Below are the code and all the weights of a small trained network. Each question names an input and a target symbol and asks about switching units off, where a switched-off unit gives its printed mean instead of its output.

import numpy as np


def w(rows, s, z=0):
    codes = np.array(rows[::2]) - 128.0
    scale = np.full(codes.shape[1], s)
    scale[-1] = z or s
    return codes * scale


def norm(h):
    return h / np.sqrt((h * h).mean(-1, keepdims=True) + 1e-5)


def f(y):
    return np.maximum(y, 0)


def softmax(a):
    e = np.exp(a - a.max(-1, keepdims=True))
    return e / e.sum(-1, keepdims=True)


def log_softmax(a):
    a = a - a.max(-1, keepdims=True)
    return a - np.log(np.exp(a).sum(-1, keepdims=True))


def net(x, mask):
    ids = ['αγελμξπ'.index(c) for c in x.split()]
    T = len(ids)
    res = E[ids] + P[:T]
    u = 0
    for l in range(3):
        q, k, v = (norm(res) @ M[l].T for M in (Q, K, V))
        z = softmax(np.where(np.tri(T) > 0, q @ k.T / 2**0.5, -1e9)) @ v
        res = res + np.where(mask[u], z, O[l][:, -1]) @ O[l][:, :-1]
        u += 1
        y = f(norm(res) @ A[l][:, :-1].T + A[l][:, -1])
        res = res + np.where(mask[u : u + 8], y, B[l][:, -1]) @ B[l][:, :-1]
        u += 8
    return log_softmax(norm(res)[-1] @ U[:, :-1].T + U[:, -1])


Q, K, V, O, A, B = {}, {}, {}, {}, {}, {}
E = w([
[90,52,67,159],'α',
[205,124,244,175],'γ',
[185,5,165,139],'ε',
[210,96,217,97],'λ',
[89,59,154,91],'μ',
[191,138,77,103],'ξ',
[235,136,160,107],'π',
],0.0026)
P = w([
[137,152,96,169],'0',
[216,112,140,96],'1',
[136,37,167,44],'2',
[1,156,171,116],'3',
[210,113,138,96],'4',
[123,42,156,50],'5',
[83,112,85,229],'6',
[211,110,138,102],'7',
],0.004)
Q[0] = w([
[127,226,156,83],'L0H0',
[253,99,157,19],'L0H0',
],0.0063)
K[0] = w([
[123,80,145,250],'L0H0',
[197,57,133,144],'L0H0',
],0.011)
V[0] = w([
[253,41,140,99],'L0H0',
[104,101,118,137],'L0H0',
],0.0034)
O[0] = w([
[2,244,143,188,253],'L0H0',
[106,73,105,101,121],'L0H0',
],0.0029,0.004)
A[0] = w([
[194,189,68,111,20],'L0N0',
[104,111,119,42,156],'L0N1',
[171,72,180,223,2],'L0N2',
[127,74,99,207,27],'L0N3',
[177,67,170,122,146],'L0N4',
[66,147,203,140,106],'L0N5',
[15,209,77,254,50],'L0N6',
[61,43,142,122,35],'L0N7',
],0.0047,0.0025)
B[0] = w([
[130,126,2,123,200],'L0N0',
[143,105,192,155,253],'L0N1',
[162,124,59,47,184],'L0N2',
[55,194,129,172,175],'L0N3',
[73,185,95,131,220],'L0N4',
[171,88,58,120,239],'L0N5',
[58,13,165,122,216],'L0N6',
[174,207,144,124,204],'L0N7',
],0.005,0.002)
Q[1] = w([
[1,48,190,53],'L1H0',
[44,106,254,55],'L1H0',
],0.006)
K[1] = w([
[100,109,103,228],'L1H0',
[114,137,132,255],'L1H0',
],0.0084)
V[1] = w([
[252,70,157,142],'L1H0',
[132,195,155,60],'L1H0',
],0.0039)
O[1] = w([
[172,4,60,63,87],'L1H0',
[22,194,48,41,11],'L1H0',
],0.0025,0.0012)
A[1] = w([
[149,160,199,37,83],'L1N0',
[59,119,190,71,74],'L1N1',
[111,133,97,213,37],'L1N2',
[72,62,124,181,126],'L1N3',
[167,149,125,41,94],'L1N4',
[207,3,92,74,3],'L1N5',
[118,174,43,69,89],'L1N6',
[90,88,56,147,82],'L1N7',
],0.0045,0.004)
B[1] = w([
[91,141,100,152,229],'L1N0',
[164,137,110,140,197],'L1N1',
[176,140,159,171,146],'L1N2',
[144,165,135,110,244],'L1N3',
[102,150,146,132,189],'L1N4',
[215,2,127,147,171],'L1N5',
[148,125,132,75,253],'L1N6',
[133,173,104,168,189],'L1N7',
],0.0088,0.0017)
Q[2] = w([
[126,94,246,136],'L2H0',
[176,114,70,123],'L2H0',
],0.011)
K[2] = w([
[138,104,95,252],'L2H0',
[179,112,162,68],'L2H0',
],0.012)
V[2] = w([
[253,178,177,81],'L2H0',
[139,142,33,197],'L2H0',
],0.0042)
O[2] = w([
[222,208,209,69,212],'L2H0',
[167,146,2,174,252],'L2H0',
],0.0038,0.0011)
A[2] = w([
[178,171,165,139,12],'L2N0',
[132,119,191,126,46],'L2N1',
[126,99,171,139,108],'L2N2',
[79,172,142,141,36],'L2N3',
[169,115,79,81,30],'L2N4',
[150,198,121,93,61],'L2N5',
[107,105,132,58,40],'L2N6',
[177,138,2,110,3],'L2N7',
],0.0086,0.0051)
B[2] = w([
[170,152,115,178,144],'L2N0',
[119,134,146,75,148],'L2N1',
[122,141,98,113,168],'L2N2',
[95,178,106,154,150],'L2N3',
[92,133,132,180,164],'L2N4',
[114,89,124,167,217],'L2N5',
[113,120,200,84,137],'L2N6',
[123,132,3,86,252],'L2N7',
],0.011,0.0031)
U = w([
[173,136,153,205,92],'α',
[203,24,149,140,137],'γ',
[38,21,137,160,90],'ε',
[90,135,194,51,251],'λ',
[53,255,144,147,63],'μ',
[153,144,17,65,128],'ξ',
[229,192,170,141,137],'π',
],0.0082,0.0034)

Each question gives the input, a string of symbols that net reads in full, and the target symbol t.
The units are the heads (2 rows each of Q, K, V and O) and the neurons (one row each of A and B). Each row of codes is followed by its name. A weight is (code - 128) times the scale printed after its matrix; where a second scale follows, it is the last column's (O, A, B and U).
mask holds one flag per unit, layer by layer, with each layer's heads first. A switched-off unit (its flag False) gives its mean, the last column of its rows in O or B, instead of its output. The means were averaged over made-up inputs and are rounded, as every weight is.
A unit's drop is (log p(t) with every unit on - log p(t) with that unit switched off) / (log p(t) with every unit on - log p(t) with every unit switched off).
The circuit of an input: a set's keep is (log p(t) with only the set's units on - log p(t) with every unit switched off) / (log p(t) with every unit on - log p(t) with every unit switched off). Starting from the 12 units with the biggest drops (on a tie, the unit counted first), units are removed one at a time, each time the one whose removal leaves the highest keep (on an exact tie, the one counted first), for as long as the keep stays at least 0.8.
circuit, biggest first: the units of the circuit, biggest drop first
unit that matters most: the unit with the biggest drop
k most important neurons: the k neurons with the biggest drops, biggest first
top k neurons in layer l: the k neurons of layer l with the biggest drops, biggest first
input ε ξ α ξ ξ λ, target ε: circuit, biggest first	(L2H0 L0N6 L2N7)
input γ ξ ξ μ ξ λ μ π, target π: circuit, biggest first	(L2H0 L2N7)
input γ ξ ε π ξ γ, target γ: circuit, biggest first	(L0N5 L2N7)
input γ ξ ξ, target γ: unit that matters most	L1H0
input λ ξ ξ π ε ξ, target λ: top 2 neurons in layer 0	(L0N6 L0N2)
input ξ ξ ξ ε λ ξ ε α, target ε: circuit, biggest first	(L0N6 L0H0)
input α ξ α, target α: 2 most important neurons	(L2N7 L0N0)
input ε μ π, target ε: circuit, biggest first	(L2H0 L0N6 L0H0 L2N7)
input ε ξ ξ λ ξ ε, target ε: circuit, biggest first	(L2H0 L0N6 L2N7 L0H0)
input ε ξ π ξ ε ε, target ε: circuit, biggest first	(L2N7 L0H0)
input γ π ξ ε, target γ: 4 most important neurons	(L0N5 L1N5 L0N6 L0N3)
input λ λ λ λ, target λ: top 2 neurons in layer 0	(L0N6 L0N5)
input λ ξ λ μ, target λ: 4 most important neurons	(L0N6 L2N7 L1N6 L1N3)
input ξ ε γ γ, target ξ: 2 most important neurons	(L0N5 L0N0)
input π ε ξ μ α λ, target π: unit that matters most	L1H0
input ξ ε γ ε, target ξ: 3 most important neurons	(L0N5 L0N0 L1N7)
input ε ε λ, target ε: 2 most important neurons	(L0N6 L2N7)
input ε γ ξ, target ε: 2 most important neurons	(L0N6 L0N1)
input μ ξ λ ξ ξ α, target μ: 2 most important neurons	(L1N6 L2N7)
input α ξ γ γ α ξ ε ε, target λ: 3 most important neurons	(L0N4 L2N7 L0N2)
input ξ γ ξ ε, target ξ: most important neuron	(L0N5)
input λ λ α, target λ: top 2 neurons in layer 0	(L0N6 L0N1)
input ξ α ξ ε π, target π: 2 most important neurons	(L2N7 L0N1)
input λ ξ ξ α, target λ: 2 most important neurons	(L0N6 L2N7)
input λ λ ξ ξ, target λ: 3 most important neurons	(L0N1 L0N6 L2N7)
input ε ξ μ, target ε: 2 most important neurons	(L0N6 L2N7)
input μ ε γ, target μ: unit that matters most	L0H0
